Here is a tiny trained network, its code and every weight. The questions are about switching its units off for an input and a class, where a switched-off unit gives its printed mean instead of its output.

import numpy as np


def w(rows, s, z=0):
    codes = np.array(rows[::2]) - 128.0
    scale = np.full(codes.shape[1], s)
    scale[-1] = z or s
    return codes * scale


def f(y):
    return np.maximum(y, 0)


def log_softmax(a):
    a = a - a.max(-1, keepdims=True)
    return a - np.log(np.exp(a).sum(-1, keepdims=True))


def net(x, mask):
    res = np.array(x, float).reshape(1, 8) / 4 @ E
    y = f(res @ A[0][:, :-1].T + A[0][:, -1])
    res = res + np.where(mask, y, B[0][:, -1]) @ B[0][:, :-1]
    return log_softmax(res[-1] @ U[:, :-1].T + U[:, -1])


A, B = {}, {}
E = w([
[87,59,118,99,57],'x0',
[72,124,184,247,121],'x1',
[107,36,219,160,60],'x2',
[117,114,59,217,26],'x3',
[97,201,87,178,136],'x4',
[254,92,22,147,154],'x5',
[154,132,171,142,111],'x6',
[142,100,22,103,121],'x7',
],0.007)
A[0] = w([
[102,116,162,88,76,53],'neuron 1',
[120,137,194,137,150,27],'neuron 2',
[95,141,149,174,158,172],'neuron 3',
[188,187,81,131,70,253],'neuron 4',
[153,121,6,160,166,154],'neuron 5',
[206,107,118,152,93,212],'neuron 6',
[74,128,83,68,117,99],'neuron 7',
[108,90,122,190,73,193],'neuron 8',
[100,141,116,192,219,153],'neuron 9',
[92,101,144,99,92,46],'neuron 10',
[194,205,105,156,96,151],'neuron 11',
[106,88,241,111,173,196],'neuron 12',
[138,124,98,184,130,218],'neuron 13',
[163,155,133,219,193,160],'neuron 14',
[126,184,171,112,199,208],'neuron 15',
[140,187,60,161,161,118],'neuron 16',
[106,135,164,74,173,31],'neuron 17',
[116,158,151,39,132,162],'neuron 18',
],0.013,0.0051)
B[0] = w([
[84,84,175,154,50,162],'neuron 1',
[115,122,175,100,69,160],'neuron 2',
[118,97,184,85,89,185],'neuron 3',
[38,151,180,27,183,227],'neuron 4',
[139,193,205,48,92,247],'neuron 5',
[77,99,146,42,133,216],'neuron 6',
[79,204,151,118,67,170],'neuron 7',
[146,59,121,72,143,216],'neuron 8',
[137,184,170,76,92,195],'neuron 9',
[85,92,127,162,84,156],'neuron 10',
[14,119,225,105,183,196],'neuron 11',
[198,97,177,163,2,238],'neuron 12',
[183,147,151,50,141,202],'neuron 13',
[81,189,216,85,70,211],'neuron 14',
[153,81,148,12,120,214],'neuron 15',
[60,178,200,82,71,206],'neuron 16',
[201,51,87,77,131,165],'neuron 17',
[100,100,90,51,130,197],'neuron 18',
],0.008,0.011)
U = w([
[125,152,131,85,177,241],'0',
[117,185,176,134,106,156],'1',
[113,85,129,186,128,24],'2',
[171,94,141,86,154,213],'3',
[112,172,82,251,225,3],'4',
[91,171,73,91,148,89],'5',
],0.011,0.0054)

Each question gives the input, the list of numbers given to net, and the class t.
The units are the neurons (one row each of A and B). Each row of codes is followed by its name. A weight is (code - 128) times the scale printed after its matrix; where a second scale follows, it is the last column's (A, B and U).
mask holds one flag per neuron, in row order. A switched-off neuron (its flag False) gives its mean, the last column of its row in B, instead of its output. The means were averaged over made-up inputs and are rounded, as every weight is.
A unit's drop is (log p(t) with every unit on - log p(t) with that unit switched off) / (log p(t) with every unit on - log p(t) with every unit switched off).
The circuit of an input: a set's keep is (log p(t) with only the set's units on - log p(t) with every unit switched off) / (log p(t) with every unit on - log p(t) with every unit switched off). Starting from the 12 units with the biggest drops (on a tie, the unit counted first), units are removed one at a time, each time the one whose removal leaves the highest keep (on an exact tie, the one counted first), for as long as the keep stays at least 0.8.
circuit, biggest first: the units of the circuit, biggest drop first
unit that matters most: the unit with the biggest drop
k most important neurons: the k neurons with the biggest drops, biggest first
drop of u: that unit's drop, to one decimal
input [4,-4,4,-3,1,8,7,8], class 0: circuit, biggest first => [neuron 12; neuron 4; neuron 5]
input [-1,-3,2,5,5,3,5,4], class 0: 2 most important neurons => [neuron 12; neuron 4]
input [-5,7,7,7,-3,0,6,-4], class 3: circuit, biggest first => [neuron 8]
input [0,-5,-3,-4,7,-2,-7,-4], class 5: 2 most important neurons => [neuron 12; neuron 18]
input [7,-3,-6,4,7,1,7,-6], class 0: circuit, biggest first => [neuron 12; neuron 4]
input [6,-1,-8,-8,2,-7,-1,2], class 3: circuit, biggest first => [neuron 17; neuron 15]
input [0,3,0,6,-6,2,7,-2], class 0: circuit, biggest first => [neuron 12; neuron 6]
input [-2,-2,-6,-6,7,-3,-2,-7], class 3: circuit, biggest first => [neuron 15; neuron 17]
input [2,5,-2,0,-2,-6,2,-2], class 3: circuit, biggest first => [neuron 14; neuron 16]
input [1,8,2,8,2,0,5,5], class 0: circuit, biggest first => [neuron 12; neuron 8]
input [3,-2,-1,0,-1,-3,-8,-7], class 3: 3 most important neurons => [neuron 14; neuron 16; neuron 5]
input [-8,1,0,-4,4,-3,3,-4], class 3: 2 most important neurons => [neuron 15; neuron 17]
input [-4,-7,-5,4,8,-1,-2,8], class 1: 3 most important neurons => [neuron 16; neuron 5; neuron 7]
input [-3,6,2,5,-3,-8,8,2], class 2: unit that matters most => neuron 5
input [-6,-8,-6,-8,7,-3,-3,-4], class 3: 2 most important neurons => [neuron 15; neuron 17]
input [-6,-7,-7,4,5,7,6,2], class 1: 3 most important neurons => [neuron 16; neuron 5; neuron 14]
input [-1,5,4,-6,-8,-7,-4,0], class 3: 2 most important neurons => [neuron 17; neuron 15]
input [-2,1,-3,-8,1,-3,-8,-7], class 3: drop of neuron 15 => 0.1
input [4,-2,3,-1,-4,-3,6,2], class 2: drop of neuron 5 => 0.2
input [-5,-2,1,-8,-3,-8,5,1], class 3: drop of neuron 13 => 0.0
input [-3,-4,1,-5,7,7,0,3], class 1: drop of neuron 8 => 0.4
input [7,2,-4,-8,-6,-6,5,-1], class 3: unit that matters most => neuron 17
